Below is a small trained network, with its code and all its weights. Each question gives an input and a class and asks what happens when units are switched off, that is, made to give their printed mean instead of their output.

import numpy as np


def w(rows, s, z=0):
    codes = np.array(rows[::2]) - 128.0
    scale = np.full(codes.shape[1], s)
    scale[-1] = z or s
    return codes * scale


def f(y):
    return np.maximum(y, 0)


def log_softmax(a):
    a = a - a.max(-1, keepdims=True)
    return a - np.log(np.exp(a).sum(-1, keepdims=True))


def net(x, mask):
    res = np.array(x, float).reshape(1, 5) / 4 @ E
    y = f(res @ A[0][:, :-1].T + A[0][:, -1])
    res = res + np.where(mask, y, B[0][:, -1]) @ B[0][:, :-1]
    return log_softmax(res[-1] @ U[:, :-1].T + U[:, -1])


A, B = {}, {}
E = w([
[124,111,105,98],'x0',
[50,215,97,62],'x1',
[147,140,129,107],'x2',
[173,180,1,180],'x3',
[131,129,125,119],'x4',
],0.011)
A[0] = w([
[192,43,166,121,5],'n0',
[82,84,241,67,131],'n1',
[191,34,173,122,27],'n2',
[79,79,241,64,122],'n3',
[3,212,160,51,30],'n4',
[143,120,161,87,113],'n5',
],0.011,0.0019)
B[0] = w([
[94,128,214,145,190],'n0',
[131,184,34,179,249],'n1',
[112,118,196,37,198],'n2',
[149,155,18,133,252],'n3',
[146,48,255,142,237],'n4',
[134,122,93,146,161],'n5',
],0.01,0.012)
U = w([
[159,202,11,139,254],'0',
[127,90,211,85,2],'1',
],0.011,0.00038)

Each question gives the input, the list of numbers given to net, and the class t.
The units are the neurons (one row each of A and B). Each row of codes is followed by its name. A weight is (code - 128) times the scale printed after its matrix; where a second scale follows, it is the last column's (A, B and U).
mask holds one flag per neuron, in row order. A switched-off neuron (its flag False) gives its mean, the last column of its row in B, instead of its output. The means were averaged over made-up inputs and are rounded, as every weight is.
A unit's drop is (log p(t) with every unit on - log p(t) with that unit switched off) / (log p(t) with every unit on - log p(t) with every unit switched off).
The circuit of an input: a set's keep is (log p(t) with only the set's units on - log p(t) with every unit switched off) / (log p(t) with every unit on - log p(t) with every unit switched off). Starting from all 6 units, units are removed one at a time, each time the one whose removal leaves the highest keep (on an exact tie, the one counted first), for as long as the keep stays at least 0.8.
units of the circuit, in order: the units of the circuit, biggest drop first
k most important neurons: the k neurons with the biggest drops, biggest first
drop of u: that unit's drop, to one decimal
input [-5,7,7,-1,2], class 1: units of the circuit, in order	(n4)
input [5,5,6,-5,4], class 0: 3 most important neurons	(n1, n3, n2)
input [-3,5,-6,-7,-7], class 0: 2 most important neurons	(n1, n3)
input [-2,6,7,-6,8], class 0: 3 most important neurons	(n1, n3, n2)
input [-4,-8,8,7,-3], class 1: units of the circuit, in order	(n1, n3)
input [8,8,-4,-8,1], class 0: 4 most important neurons	(n1, n3, n2, n0)
input [-5,-8,1,-8,-2], class 0: 3 most important neurons	(n1, n3, n4)
input [-1,-7,6,-8,6], class 0: 3 most important neurons	(n1, n3, n4)
input [-6,2,3,0,-6], class 1: drop of n3	0.9
input [2,4,6,1,7], class 1: drop of n1	0.1
input [-4,-6,7,-7,-1], class 0: drop of n4	0.2
